Below is a small trained network, with its code and all its weights. Each question gives an input and a class and asks what happens when units are switched off, that is, made to give their printed mean instead of their output.

import numpy as np


def w(rows, s, z=0):
    codes = np.array(rows[::2]) - 128.0
    scale = np.full(codes.shape[1], s)
    scale[-1] = z or s
    return codes * scale


def f(y):
    return y / 2 * (1 + np.tanh(0.7978845608 * (y + 0.044715 * y**3)))


def log_softmax(a):
    a = a - a.max(-1, keepdims=True)
    return a - np.log(np.exp(a).sum(-1, keepdims=True))


def net(x, mask):
    res = np.array(x, float).reshape(1, 6) / 4 @ E
    y = f(res @ A[0][:, :-1].T + A[0][:, -1])
    res = res + np.where(mask, y, B[0][:, -1]) @ B[0][:, :-1]
    return log_softmax(res[-1] @ U[:, :-1].T + U[:, -1])


A, B = {}, {}
E = w([
[69,103,185,27],'x0',
[128,129,125,124],'x1',
[120,100,170,164],'x2',
[133,137,112,116],'x3',
[253,158,210,107],'x4',
[191,2,71,99],'x5',
],0.0075)
A[0] = w([
[168,11,98,176,208],'neuron 0',
[162,146,97,241,127],'neuron 1',
[163,159,93,217,110],'neuron 2',
[125,75,89,121,104],'neuron 3',
[200,75,46,95,48],'neuron 4',
[249,155,130,134,196],'neuron 5',
[93,132,191,46,195],'neuron 6',
[123,46,211,246,255],'neuron 7',
[2,104,85,131,67],'neuron 8',
[65,66,213,41,95],'neuron 9',
[161,134,87,211,38],'neuron 10',
[208,137,167,75,35],'neuron 11',
[81,119,169,14,84],'neuron 12',
[102,124,55,175,194],'neuron 13',
[165,142,73,209,177],'neuron 14',
[95,213,184,148,123],'neuron 15',
[58,83,92,144,131],'neuron 16',
[106,240,99,72,105],'neuron 17',
[56,81,90,169,93],'neuron 18',
[183,2,104,24,117],'neuron 19',
[194,114,187,72,139],'neuron 20',
[148,54,114,94,57],'neuron 21',
[83,203,156,120,103],'neuron 22',
[180,19,100,125,41],'neuron 23',
[84,117,51,125,68],'neuron 24',
[181,44,120,98,151],'neuron 25',
[37,97,73,157,55],'neuron 26',
],0.0097,0.0045)
B[0] = w([
[72,143,164,130,242],'neuron 0',
[111,83,53,118,192],'neuron 1',
[110,57,68,137,176],'neuron 2',
[135,164,209,141,157],'neuron 3',
[101,100,154,192,187],'neuron 4',
[144,168,110,92,226],'neuron 5',
[97,88,77,113,224],'neuron 6',
[111,166,139,22,215],'neuron 7',
[201,205,97,147,207],'neuron 8',
[181,3,1,123,212],'neuron 9',
[159,17,86,188,154],'neuron 10',
[241,191,136,180,170],'neuron 11',
[160,38,73,133,202],'neuron 12',
[134,153,128,81,200],'neuron 13',
[68,77,37,104,199],'neuron 14',
[46,113,184,197,201],'neuron 15',
[187,169,159,87,185],'neuron 16',
[66,141,162,188,184],'neuron 17',
[217,191,182,122,180],'neuron 18',
[26,122,194,181,254],'neuron 19',
[218,168,131,73,203],'neuron 20',
[96,139,104,194,159],'neuron 21',
[94,86,166,202,181],'neuron 22',
[109,136,141,180,189],'neuron 23',
[202,197,151,142,163],'neuron 24',
[79,148,226,133,207],'neuron 25',
[241,170,145,151,186],'neuron 26',
],0.0065,0.0072)
U = w([
[94,130,167,222,84],'0',
[165,50,32,135,87],'1',
[247,189,134,139,66],'2',
[114,154,112,89,254],'3',
],0.013,0.0078)

Each question gives the input, the list of numbers given to net, and the class t.
The units are the neurons (one row each of A and B). Each row of codes is followed by its name. A weight is (code - 128) times the scale printed after its matrix; where a second scale follows, it is the last column's (A, B and U).
mask holds one flag per neuron, in row order. A switched-off neuron (its flag False) gives its mean, the last column of its row in B, instead of its output. The means were averaged over made-up inputs and are rounded, as every weight is.
A unit's drop is (log p(t) with every unit on - log p(t) with that unit switched off) / (log p(t) with every unit on - log p(t) with every unit switched off).
The circuit of an input: a set's keep is (log p(t) with only the set's units on - log p(t) with every unit switched off) / (log p(t) with every unit on - log p(t) with every unit switched off). Starting from the 12 units with the biggest drops (on a tie, the unit counted first), units are removed one at a time, each time the one whose removal leaves the highest keep (on an exact tie, the one counted first), for as long as the keep stays at least 0.8.
units of the circuit, in order: the units of the circuit, biggest drop first
most important unit: the unit with the biggest drop
k most important neurons: the k neurons with the biggest drops, biggest first
drop when u is switched off: that unit's drop, to one decimal
input [8,-8,-6,-1,-4,4], class 1: units of the circuit, in order => (neuron 9)
input [-1,-2,8,4,-2,4], class 3: 2 most important neurons => (neuron 7; neuron 15)
input [-5,5,-6,3,-6,-5], class 2: units of the circuit, in order => (neuron 26; neuron 8)
input [-5,-2,4,3,-6,5], class 2: 2 most important neurons => (neuron 18; neuron 26)
input [-7,2,8,2,6,-3], class 3: 4 most important neurons => (neuron 7; neuron 9; neuron 12; neuron 5)
input [-6,-4,7,-7,3,-4], class 3: 3 most important neurons => (neuron 7; neuron 9; neuron 12)
input [5,-8,-6,1,-7,-5], class 2: 2 most important neurons => (neuron 8; neuron 26)
input [-6,-8,8,1,1,-7], class 3: 3 most important neurons => (neuron 7; neuron 19; neuron 1)
input [1,0,2,3,2,4], class 0: units of the circuit, in order => (neuron 19; neuron 25)
input [7,-8,-5,5,5,-7], class 0: 3 most important neurons => (neuron 15; neuron 17; neuron 22)
input [-4,-4,8,0,2,2], class 3: 2 most important neurons => (neuron 7; neuron 9)
input [-3,3,8,2,-5,4], class 3: 2 most important neurons => (neuron 7; neuron 0)
input [8,2,4,4,6,1], class 1: drop when neuron 12 is switched off => 0.1
input [4,0,0,0,3,-3], class 1: drop when neuron 19 is switched off => 0.2
input [5,-5,-7,1,2,8], class 0: drop when neuron 19 is switched off => 0.2
input [2,-2,5,-4,-8,-7], class 2: most important unit => neuron 8
